Below are the code and all the weights of a small trained network. Each question names an input and a target symbol and asks about switching units off, where a switched-off unit gives its printed mean instead of its output.

import numpy as np


def w(rows, s, z=0):
    codes = np.array(rows[::2]) - 128.0
    scale = np.full(codes.shape[1], s)
    scale[-1] = z or s
    return codes * scale


def f(y):
    return np.maximum(y, 0)


def softmax(a):
    e = np.exp(a - a.max(-1, keepdims=True))
    return e / e.sum(-1, keepdims=True)


def log_softmax(a):
    a = a - a.max(-1, keepdims=True)
    return a - np.log(np.exp(a).sum(-1, keepdims=True))


def net(x, mask):
    ids = ['αβγδεζηθλμξπστψω'.index(c) for c in x.split()]
    T = len(ids)
    res = E[ids] + P[:T]
    u = 0
    for l in range(3):
        r = res
        for j in range(3):
            rows = slice(2 * j, 2 * j + 2)
            q, k, v = (r @ M[l][rows].T for M in (Q, K, V))
            z = softmax(np.where(np.tri(T) > 0, q @ k.T / 2**0.5, -1e9)) @ v
            o = O[l][rows]
            res = res + np.where(mask[u + j], z, o[:, -1]) @ o[:, :-1]
        u += 3
        y = f(res @ A[l][:, :-1].T + A[l][:, -1])
        res = res + np.where(mask[u : u + 4], y, B[l][:, -1]) @ B[l][:, :-1]
        u += 4
    return log_softmax(res[-1] @ U[:, :-1].T + U[:, -1])


Q, K, V, O, A, B = {}, {}, {}, {}, {}, {}
E = w([
[47,95,92,144],'α',
[78,56,50,116],'β',
[70,179,97,149],'γ',
[156,215,184,131],'δ',
[122,211,54,40],'ε',
[128,229,110,210],'ζ',
[189,241,107,130],'η',
[184,175,66,151],'θ',
[238,106,83,198],'λ',
[166,113,208,14],'μ',
[235,65,179,204],'ξ',
[138,93,232,113],'π',
[229,64,63,97],'σ',
[55,176,254,229],'τ',
[196,50,144,43],'ψ',
[40,36,211,190],'ω',
],0.0075)
P = w([
[187,179,149,146],'0',
[229,172,150,181],'1',
[253,154,181,189],'2',
[233,145,174,180],'3',
[211,136,173,177],'4',
[204,128,162,175],'5',
[199,144,163,171],'6',
[201,171,167,169],'7',
],0.0027)
Q[0] = w([
[181,174,232,203],'L0H0',
[54,72,7,49],'L0H0',
[101,82,255,95],'L0H1',
[76,159,20,120],'L0H1',
[181,181,13,221],'L0H2',
[35,101,235,32],'L0H2',
],0.0065)
K[0] = w([
[72,50,243,71],'L0H0',
[189,214,2,198],'L0H0',
[188,222,112,181],'L0H1',
[28,45,59,59],'L0H1',
[239,26,130,193],'L0H2',
[45,246,97,89],'L0H2',
],0.0066)
V[0] = w([
[164,202,5,150],'L0H0',
[139,216,16,173],'L0H0',
[86,142,73,135],'L0H1',
[67,108,3,76],'L0H1',
[214,98,44,163],'L0H2',
[197,72,45,163],'L0H2',
],0.0064)
O[0] = w([
[95,126,3,131,167],'L0H0',
[63,116,12,121,158],'L0H0',
[83,135,60,100,99],'L0H1',
[58,187,28,130,50],'L0H1',
[155,117,42,173,253],'L0H2',
[163,130,38,158,233],'L0H2',
],0.0064,0.0033)
A[0] = w([
[79,92,171,254,252],'L0N0',
[222,106,126,59,252],'L0N1',
[172,183,58,213,212],'L0N2',
[246,31,57,224,193],'L0N3',
],0.0063,0.0033)
B[0] = w([
[68,97,214,240,176],'L0N0',
[254,101,118,63,184],'L0N1',
[173,150,60,178,215],'L0N2',
[203,82,81,172,244],'L0N3',
],0.006,0.011)
Q[1] = w([
[17,87,204,36],'L1H0',
[55,165,45,176],'L1H0',
[182,76,208,192],'L1H1',
[127,130,50,115],'L1H1',
[142,105,102,2],'L1H2',
[203,127,32,28],'L1H2',
],0.0058)
K[1] = w([
[55,72,110,183],'L1H0',
[177,238,86,209],'L1H0',
[135,20,142,181],'L1H1',
[132,192,125,170],'L1H1',
[125,109,61,3],'L1H2',
[220,131,89,22],'L1H2',
],0.0065)
V[1] = w([
[56,62,92,103],'L1H0',
[108,159,242,128],'L1H0',
[83,3,216,131],'L1H1',
[116,91,48,157],'L1H1',
[152,244,121,111],'L1H2',
[128,75,64,38],'L1H2',
],0.0041)
O[1] = w([
[180,55,201,33,39],'L1H0',
[144,168,52,92,2],'L1H0',
[152,66,49,139,39],'L1H1',
[167,104,197,115,229],'L1H1',
[172,254,150,131,101],'L1H2',
[172,114,113,6,110],'L1H2',
],0.005,0.0048)
A[1] = w([
[207,33,127,32,149],'L1N0',
[92,85,197,67,254],'L1N1',
[254,20,162,31,150],'L1N2',
[168,15,49,48,128],'L1N3',
],0.0044,0.0051)
B[1] = w([
[96,1,156,54,204],'L1N0',
[97,107,253,31,165],'L1N1',
[184,11,182,53,253],'L1N2',
[59,2,78,126,204],'L1N3',
],0.0054,0.0053)
Q[2] = w([
[123,157,44,81],'L2H0',
[135,202,87,90],'L2H0',
[199,40,93,144],'L2H1',
[187,163,180,253],'L2H1',
[193,60,157,22],'L2H2',
[126,27,82,182],'L2H2',
],0.0052)
K[2] = w([
[159,208,78,140],'L2H0',
[187,176,67,95],'L2H0',
[181,53,61,73],'L2H1',
[174,80,200,160],'L2H1',
[163,5,167,3],'L2H2',
[51,82,214,175],'L2H2',
],0.0055)
V[2] = w([
[38,106,253,162],'L2H0',
[128,92,136,32],'L2H0',
[141,210,189,182],'L2H1',
[84,117,74,115],'L2H1',
[179,68,136,37],'L2H2',
[52,62,107,163],'L2H2',
],0.0066)
O[2] = w([
[120,72,253,151,89],'L2H0',
[133,103,127,19,112],'L2H0',
[171,221,193,146,1],'L2H1',
[47,128,90,103,88],'L2H1',
[199,96,116,70,211],'L2H2',
[62,8,104,150,144],'L2H2',
],0.0062,0.0085)
A[2] = w([
[247,121,55,225,128],'L2N0',
[233,105,61,233,88],'L2N1',
[90,141,71,45,223],'L2N2',
[2,209,132,192,253],'L2N3',
],0.0066,0.0055)
B[2] = w([
[6,202,184,59,249],'L2N0',
[2,156,178,71,241],'L2N1',
[223,111,44,109,149],'L2N2',
[239,115,52,245,154],'L2N3',
],0.0065,0.021)
U = w([
[84,65,13,136,166],'α',
[137,73,75,84,109],'β',
[181,168,41,210,182],'γ',
[192,192,219,96,254],'δ',
[38,125,190,60,34],'ε',
[217,200,15,94,129],'ζ',
[39,176,104,113,175],'η',
[138,64,206,150,190],'θ',
[127,67,200,195,54],'λ',
[146,253,119,73,127],'μ',
[224,166,185,184,84],'ξ',
[202,51,42,160,41],'π',
[123,113,201,109,2],'σ',
[107,227,117,196,126],'τ',
[201,163,172,48,120],'ψ',
[165,77,44,212,121],'ω',
],0.0064,0.0063)

Each question gives the input, a string of symbols that net reads in full, and the target symbol t.
The units are the heads (2 rows each of Q, K, V and O) and the neurons (one row each of A and B). Each row of codes is followed by its name. A weight is (code - 128) times the scale printed after its matrix; where a second scale follows, it is the last column's (O, A, B and U).
mask holds one flag per unit, layer by layer, with each layer's heads first. A switched-off unit (its flag False) gives its mean, the last column of its rows in O or B, instead of its output. The means were averaged over made-up inputs and are rounded, as every weight is.
A unit's drop is (log p(t) with every unit on - log p(t) with that unit switched off) / (log p(t) with every unit on - log p(t) with every unit switched off).
The circuit of an input: a set's keep is (log p(t) with only the set's units on - log p(t) with every unit switched off) / (log p(t) with every unit on - log p(t) with every unit switched off). Starting from the 12 units with the biggest drops (on a tie, the unit counted first), units are removed one at a time, each time the one whose removal leaves the highest keep (on an exact tie, the one counted first), for as long as the keep stays at least 0.8.
circuit, biggest first: the units of the circuit, biggest drop first
unit that matters most: the unit with the biggest drop
top k neurons: the k neurons with the biggest drops, biggest first
top k neurons in layer l: the k neurons of layer l with the biggest drops, biggest first
heads that matter: for each layer, one digit per head in row order, 1 if its drop is at least 0.15 and else 0, layers parted by /
drop of u: that unit's drop, to one decimal
input θ σ τ, target λ: heads that matter => 000 / 000 / 100
input η σ ω, target λ: top neuron in layer 0 => (L0N0)
input λ ζ α λ, target η: heads that matter => 000 / 000 / 100
input ζ ψ ω, target θ: heads that matter => 100 / 000 / 100
input λ θ σ ω λ, target θ: heads that matter => 100 / 101 / 100
input ω ω δ, target θ: circuit, biggest first => (L2H0, L2N0, L0H2)
input σ σ λ α, target α: top 2 neurons in layer 1 => (L1N2, L1N0)
input σ λ δ ζ λ μ, target ψ: heads that matter => 001 / 010 / 001
input σ β ω ψ, target π: top 3 neurons => (L2N0, L2N1, L1N0)
input α η β λ ζ, target τ: heads that matter => 000 / 000 / 001
input ξ β σ β σ ζ θ β, target α: heads that matter => 000 / 001 / 010
input α β θ λ η ζ σ, target β: heads that matter => 000 / 001 / 001
input λ ω τ β, target θ: top 2 neurons => (L0N2, L2N0)
input ψ λ θ ω β ε μ, target ψ: top 2 neurons => (L0N3, L1N1)
input ζ η α λ λ λ τ π, target θ: top 2 neurons => (L2N0, L0N0)
input λ ζ σ, target α: top 2 neurons => (L1N3, L1N0)
input ψ η λ ζ, target τ: unit that matters most => L2H2
input ψ λ η, target μ: heads that matter => 100 / 100 / 101
input σ δ λ ε, target ζ: top 2 neurons => (L0N0, L2N2)
input π λ α λ ω λ π, target θ: unit that matters most => L2H0
input δ η δ ψ, target π: top 2 neurons => (L2N0, L2N1)
input λ ζ π, target δ: heads that matter => 100 / 100 / 011
input ε ζ ω ω ζ μ ε, target ζ: top 3 neurons in layer 0 => (L0N0, L0N3, L0N2)
input ω ε η λ δ, target δ: top 3 neurons => (L0N3, L1N3, L0N2)
input λ τ ω ω σ, target θ: top 2 neurons in layer 0 => (L0N3, L0N0)
input ζ μ β π, target δ: top 2 neurons => (L0N3, L1N3)
input δ ε λ δ η δ ε η, target μ: unit that matters most => L0N0
input λ ζ λ ψ λ λ, target ε: top 4 neurons => (L2N0, L2N1, L2N3, L0N3)
input ξ λ δ β λ σ, target β: top 2 neurons in layer 0 => (L0N1, L0N0)
input β θ σ, target α: drop of L1N0 => 0.1
